Below are the code and all the weights of a small trained network. Each question names an input and a class and asks about switching units off, where a switched-off unit gives its printed mean instead of its output.

import numpy as np


def w(rows, s, z=0):
    codes = np.array(rows[::2]) - 128.0
    scale = np.full(codes.shape[1], s)
    scale[-1] = z or s
    return codes * scale


def norm(h):
    return h / np.sqrt((h * h).mean(-1, keepdims=True) + 1e-5)


def f(y):
    return y / 2 * (1 + np.tanh(0.7978845608 * (y + 0.044715 * y**3)))


def log_softmax(a):
    a = a - a.max(-1, keepdims=True)
    return a - np.log(np.exp(a).sum(-1, keepdims=True))


def net(x, mask):
    res = np.array(x, float).reshape(1, 8) / 4 @ E
    u = 0
    for l in range(4):
        y = f(norm(res) @ A[l][:, :-1].T + A[l][:, -1])
        res = res + np.where(mask[u : u + 4], y, B[l][:, -1]) @ B[l][:, :-1]
        u += 4
    return log_softmax(norm(res)[-1] @ U[:, :-1].T + U[:, -1])


A, B = {}, {}
E = w([
[125,60,140,173,151,120,211,128,70,220],'x0',
[131,100,100,196,175,84,27,221,84,137],'x1',
[169,60,107,173,89,107,63,134,100,113],'x2',
[151,137,146,193,83,2,145,216,206,154],'x3',
[142,135,94,135,97,111,152,142,7,164],'x4',
[185,169,184,123,210,87,151,145,144,71],'x5',
[55,187,141,111,106,148,97,110,122,86],'x6',
[192,145,74,11,85,96,131,144,128,124],'x7',
],0.0056)
A[0] = w([
[168,103,102,89,106,80,146,108,53,120,45],'L0N1',
[117,139,180,218,115,196,156,113,201,74,147],'L0N2',
[60,254,125,65,188,65,142,105,78,193,67],'L0N3',
[125,55,120,92,192,191,175,130,155,97,251],'L0N4',
],0.005,0.0028)
B[0] = w([
[64,195,16,45,203,73,131,71,90,182,143],'L0N1',
[14,161,86,3,158,91,10,91,199,168,225],'L0N2',
[195,79,125,134,155,235,58,178,124,159,178],'L0N3',
[81,189,224,148,217,104,134,112,182,240,254],'L0N4',
],0.0076,0.0025)
A[1] = w([
[105,126,152,177,57,113,122,209,105,139,5],'L1N1',
[130,162,139,132,125,136,121,117,142,74,247],'L1N2',
[151,140,96,116,153,176,180,71,124,90,85],'L1N3',
[135,186,115,116,93,106,63,135,145,1,153],'L1N4',
],0.0089,0.0021)
B[1] = w([
[33,60,3,79,60,105,150,225,102,149,204],'L1N1',
[170,89,173,218,220,74,199,58,45,159,174],'L1N2',
[140,45,97,192,82,116,108,213,104,85,159],'L1N3',
[236,236,47,189,152,126,178,146,124,78,255],'L1N4',
],0.0076,0.0041)
A[2] = w([
[145,92,123,100,2,152,72,114,140,145,113],'L2N1',
[222,175,154,166,133,11,198,183,211,147,250],'L2N2',
[111,121,46,191,141,38,114,202,194,209,137],'L2N3',
[167,128,138,133,39,203,139,31,93,198,12],'L2N4',
],0.0052,0.0022)
B[2] = w([
[152,134,70,164,100,150,172,177,175,100,139],'L2N1',
[186,130,129,95,150,74,74,87,113,10,253],'L2N2',
[85,150,161,110,74,113,169,152,142,38,241],'L2N3',
[65,136,98,109,88,43,120,178,64,62,139],'L2N4',
],0.011,0.0057)
A[3] = w([
[246,157,127,209,163,124,238,186,81,194,225],'L3N1',
[106,221,95,238,36,225,146,101,92,169,225],'L3N2',
[109,73,110,203,34,162,130,216,110,105,4],'L3N3',
[203,89,72,51,122,130,142,202,3,166,30],'L3N4',
],0.0051,0.0026)
B[3] = w([
[218,166,157,122,131,85,90,68,87,88,230],'L3N1',
[200,101,160,100,149,20,85,181,139,35,241],'L3N2',
[132,87,69,131,103,164,204,179,98,189,235],'L3N3',
[101,121,226,197,130,195,125,48,254,209,254],'L3N4',
],0.0098,0.002)
U = w([
[221,193,105,106,164,43,103,128,100,2,253],'0',
[75,154,171,116,178,199,80,21,152,209,89],'1',
[77,66,40,140,18,110,136,243,39,104,28],'2',
],0.0087,0.0041)

Each question gives the input, the list of numbers given to net, and the class t.
The units are the neurons (one row each of A and B). Each row of codes is followed by its name. A weight is (code - 128) times the scale printed after its matrix; where a second scale follows, it is the last column's (A, B and U).
mask holds one flag per neuron, layer by layer. A switched-off neuron (its flag False) gives its mean, the last column of its row in B, instead of its output. The means were averaged over made-up inputs and are rounded, as every weight is.
A unit's drop is (log p(t) with every unit on - log p(t) with that unit switched off) / (log p(t) with every unit on - log p(t) with every unit switched off).
The circuit of an input: a set's keep is (log p(t) with only the set's units on - log p(t) with every unit switched off) / (log p(t) with every unit on - log p(t) with every unit switched off). Starting from the 12 units with the biggest drops (on a tie, the unit counted first), units are removed one at a time, each time the one whose removal leaves the highest keep (on an exact tie, the one counted first), for as long as the keep stays at least 0.8.
circuit, biggest first: the units of the circuit, biggest drop first
most important unit: the unit with the biggest drop
k most important neurons: the k neurons with the biggest drops, biggest first
top k neurons in layer l: the k neurons of layer l with the biggest drops, biggest first
input [-7,6,-3,-8,-1,-7,-8,-3], class 1: 3 most important neurons	L1N4, L0N4, L2N3
input [8,-3,-1,5,8,-1,4,7], class 1: most important unit	L3N4
input [-3,4,7,-6,-6,-7,-3,3], class 2: top 2 neurons in layer 0	L0N2, L0N4
input [3,-8,6,0,5,0,1,1], class 2: 4 most important neurons	L2N4, L1N4, L1N3, L1N2
input [-5,3,-6,6,3,-4,-7,1], class 2: circuit, biggest first	L1N1, L0N2
input [1,3,-1,-5,-7,-1,4,6], class 1: circuit, biggest first	L0N4, L2N2
input [-3,-6,-1,3,4,-7,-5,4], class 2: circuit, biggest first	L1N4, L2N2
input [-3,4,7,7,-5,-7,4,-2], class 2: 2 most important neurons	L1N1, L3N3
input [-4,3,6,-4,1,-2,-7,-1], class 1: circuit, biggest first	L3N4, L2N2
input [4,-8,-5,-7,3,-6,5,-1], class 2: 2 most important neurons	L2N4, L1N3
input [4,6,5,-4,3,7,3,3], class 1: 3 most important neurons	L3N4, L1N4, L2N2
input [-1,4,-7,8,-1,-3,0,-6], class 2: top 2 neurons in layer 1	L1N1, L1N4
input [-3,-6,0,-2,-6,-6,3,-2], class 1: 2 most important neurons	L0N2, L0N4
input [-1,1,0,-1,-7,-3,6,-8], class 1: most important neuron	L0N2
input [-2,1,5,-6,-3,0,3,-3], class 1: 3 most important neurons	L0N4, L0N2, L2N3
